X =
[[122 134 116 141 119]
 [129 131 138 122 135]
 [127 136 104 129 105]
 [124 123 145 150 148]
 [135 119 142 116 138]
 [120 139 124 148 125]]
X[0, 0] -> 122
X[5, 1] -> 139
X[4, 4] -> 138
X[:, 4] -> [119, 135, 105, 148, 138, 125]
X[:, 3] -> [141, 122, 129, 150, 116, 148]
X[1, 0] -> 129
X[5, 0] -> 120
X[3, 4] -> 148
X[5, 3] -> 148
X[:, 2] -> [116, 138, 104, 145, 142, 124]
X[0, 2] -> 116
X[3] -> [124, 123, 145, 150, 148]

x =
[[127 142 128 115 129 124 144 140 124 122]
 [139 125 126 134 118 136 124 136 117 142]
 [130 121 136 123 137 134 118 132 131 119]
 [124 122 129 130 129 102 137 139 130 138]
 [122 126 133 121 127 134 136 116 139 144]]
Indices start at 0.
(0, 0): 127
(0, 5): 124
(2, 0): 130
(3, 5): 102
(0, 9): 122
(0, 4): 129
(1, 6): 124
(3, 7): 139
(4, 5): 134
(3, 0): 124
(4, 1): 126
(1, 2): 126
(4, 2): 133
(3, 8): 130
(2, 2): 136

A =
[[126 133 145 127 143 125 114 125 117 107 126 122]
 [129 125 147 128 130 127 126 129 117 133 127 130]
 [124 124 137 125 140 125 120 145 120 112 125 123]
 [127 133 143 129 109 128 134 107 118 143 134 127]
 [126 129 111 128 119 129 135 128 137 129 129 126]
 [127 131 121 128 143 128 129 123 125 138 132 130]]
Indices start at 0.
row 0 col 0 -> 126
row 1 col 2 -> 147
row 0 col 5 -> 125
row 0 col 7 -> 125
row 4 col 8 -> 137
row 2 col 1 -> 124
row 2 col 2 -> 137
row 4 col 4 -> 119
row 2 col 3 -> 125
row 3 col 2 -> 143
row 3 col 9 -> 143
row 1 col 3 -> 128
row 2 col 5 -> 125
row 5 col 9 -> 138
row 1 col 11 -> 130
row 3 col 0 -> 127
row 1 col 10 -> 127
row 2 col 0 -> 124
row 3 col 10 -> 134
row 1 col 6 -> 126

data =
[[124 134 131 129 127 129 131]
 [131 138 132 129 124 129 131]
 [124 132 136 125 125 129 131]
 [117 138 136 143 125 124 129]
 [112 139 134 129 125 129 133]
 [122 118 136 129 111 152 126]
 [130 142 132 115 125 144 131]
 [122 124 143 129 101 140 131]
 [113 138 136 129 126 129 140]
 [112 139 134 129 125 129 133]
 [118 138 136 140 123 125 126]
 [122 139 136 136 126 127 131]]
data[-12][-7] => 124
data[5][-2] => 152
data[5][6] => 126
data[-7] => [122, 118, 136, 129, 111, 152, 126]
data[-12][-5] => 131
data[:, -1] => [131, 131, 131, 129, 133, 126, 131, 131, 140, 133, 126, 131]
data[-4][6] => 140
data[-12][1] => 134
data[-4][-3] => 126
data[-5][-7] => 122
data[:, 5] => [129, 129, 129, 124, 129, 152, 144, 140, 129, 129, 125, 127]
data[4] => [112, 139, 134, 129, 125, 129, 133]
data[-9][-6] => 138
data[-6] => [130, 142, 132, 115, 125, 144, 131]
data[2][2] => 136
data[7][5] => 140
data[-9][-7] => 117
data[9][-5] => 134
data[11][1] => 139
data[-5] => [122, 124, 143, 129, 101, 140, 131]
data[-11] => [131, 138, 132, 129, 124, 129, 131]
data[-6][5] => 144
data[4][-2] => 129
data[-2][-2] => 125
data[:, 3] => [129, 129, 125, 143, 129, 129, 115, 129, 129, 129, 140, 136]
data[3][-2] => 124
data[3] => [117, 138, 136, 143, 125, 124, 129]
data[3][-3] => 125
data[:, 1] => [134, 138, 132, 138, 139, 118, 142, 124, 138, 139, 138, 139]
data[-3] => [112, 139, 134, 129, 125, 129, 133]
data[2][0] => 124
data[:, 4] => [127, 124, 125, 125, 125, 111, 125, 101, 126, 125, 123, 126]
data[8] => [113, 138, 136, 129, 126, 129, 140]

W =
[[128 130 127 126 137 122 124]
 [124 124 131 125 116 121 136]
 [129 109 137 120 106 138 126]
 [128 133 125 133 131 157 119]
 [129 142 133 135 154 118 135]
 [125 119 134 123 107 141 117]]
Rows and columns are counted from 0.
(0, 0): 128
(0, 3): 126
(1, 1): 124
(4, 4): 154
(3, 0): 128
(2, 5): 138
(5, 6): 117
(2, 0): 129
(4, 0): 129
(5, 1): 119
(2, 3): 120
(0, 4): 137
(2, 6): 126
(2, 1): 109
(5, 3): 123

B =
[[136 150 147 129]
 [137 147 144 133]
 [139 148 147 132]
 [129 144 154 128]
 [135 146 147 130]
 [139 149 146 132]]
B[-6][0] = 136
B[1][-4] = 137
B[-4][-2] = 147
B[-4][3] = 132
B[-5][-3] = 147
B[-3][1] = 144
B[5][-1] = 132
B[2][1] = 148
B[-1][1] = 149

M =
array([[128, 146, 143, 121, 131, 132, 119, 127],
       [126, 150, 125, 121, 130, 131, 124, 129],
       [127, 150, 132, 117, 120, 132, 124, 128],
       [131, 101, 121, 128, 128, 128, 136, 129],
       [132, 132, 132, 127, 130, 132, 126, 128],
       [127, 128, 120, 122, 134, 125, 128, 128],
       [127, 154, 125, 119, 134, 132, 122, 127],
       [127, 103, 130, 127, 124, 133, 126, 127],
       [127, 111, 130, 129, 132, 132, 128, 129],
       [125, 124, 137, 126, 131, 128, 123, 129],
       [128, 148, 132, 122, 125, 128, 127, 128],
       [126, 102, 128, 128, 125, 130, 125, 126],
       [126, 134, 120, 133, 133, 128, 123, 128],
       [126, 152, 136, 121, 132, 133, 119, 128],
       [128, 152, 140, 114, 119, 133, 122, 129],
       [129, 105, 120, 127, 129, 128, 134, 128]])
M[-16,0] => 128
M[:, 0] => [128, 126, 127, 131, 132, 127, 127, 127, 127, 125, 128, 126, 126, 126, 128, 129]
M[:, 7] => [127, 129, 128, 129, 128, 128, 127, 127, 129, 129, 128, 126, 128, 128, 129, 128]
M[-12,7] => 128
M[-7,-5] => 126
M[1,4] => 130
M[:, -6] => [143, 125, 132, 121, 132, 120, 125, 130, 130, 137, 132, 128, 120, 136, 140, 120]
M[11,6] => 125
M[-11,1] => 128
M[-5,4] => 125
M[:, -3] => [132, 131, 132, 128, 132, 125, 132, 133, 132, 128, 128, 130, 128, 133, 133, 128]
M[-7,-6] => 137
M[8] => [127, 111, 130, 129, 132, 132, 128, 129]
M[15,-4] => 129
M[:, -4] => [131, 130, 120, 128, 130, 134, 134, 124, 132, 131, 125, 125, 133, 132, 119, 129]
M[-4,6] => 123
M[-8,-4] => 132
M[14,-4] => 119
M[12] => [126, 134, 120, 133, 133, 128, 123, 128]
M[-2,6] => 122
M[7,-1] => 127
M[-1] => [129, 105, 120, 127, 129, 128, 134, 128]
M[-16] => [128, 146, 143, 121, 131, 132, 119, 127]
M[0,3] => 121
M[15,1] => 105
M[-7,-8] => 125
M[12,-7] => 134
M[-2,5] => 133
M[-2,-7] => 152
M[13,-2] => 119
M[1,-5] => 121
M[-14,7] => 128
M[-15,7] => 129
M[6,-2] => 122
M[-7,7] => 129

m =
128  128  131  131  130  126  131  128  128  125  116  128  132
124  127  123  136  136  128  132  129  126  125  120  126  137
128  132  129  128  128  130  122  128  127  124  136  126  118
125  120  126  128  128  127  122  128  126  130  137  128  119
133  127  134  129  132  127  128  128  130  125  126  128  130
128  123  132  139  141  123  125  129  128  127  124  128  119
130  124  135  131  132  124  121  128  129  127  131  129  114
126  127  136  143  142  120  126  129  128  125  110  128  115
126  131  124  116  115  134  120  127  125  125  149  126  122
134  128  136  127  130  128  128  128  130  125  126  128  128
129  131  123  116  117  137  128  127  126  125  143  126  139
126  126  131  131  127  125  132  128  126  129  111  128  127
Indices start at 0.
row 0 col 0: 128
row 4 col 1: 127
row 1 col 5: 128
row 11 col 5: 125
row 4 col 9: 125
row 5 col 7: 129
row 11 col 1: 126
row 6 col 10: 131
row 3 col 2: 126
row 5 col 1: 123
row 7 col 4: 142
row 5 col 10: 124
row 5 col 8: 128
row 2 col 0: 128
row 6 col 8: 129
row 0 col 7: 128
row 5 col 3: 139
row 0 col 10: 116
row 8 col 1: 131
row 1 col 2: 123
row 0 col 4: 130
row 6 col 6: 121
row 9 col 7: 128
row 0 col 1: 128
row 8 col 10: 149
row 10 col 8: 126
row 1 col 11: 126
row 1 col 8: 126
row 3 col 6: 122
row 11 col 11: 128
row 8 col 0: 126
row 9 col 3: 127
row 9 col 0: 134
row 9 col 2: 136
row 10 col 7: 127
row 3 col 11: 128
row 8 col 3: 116
row 9 col 5: 128
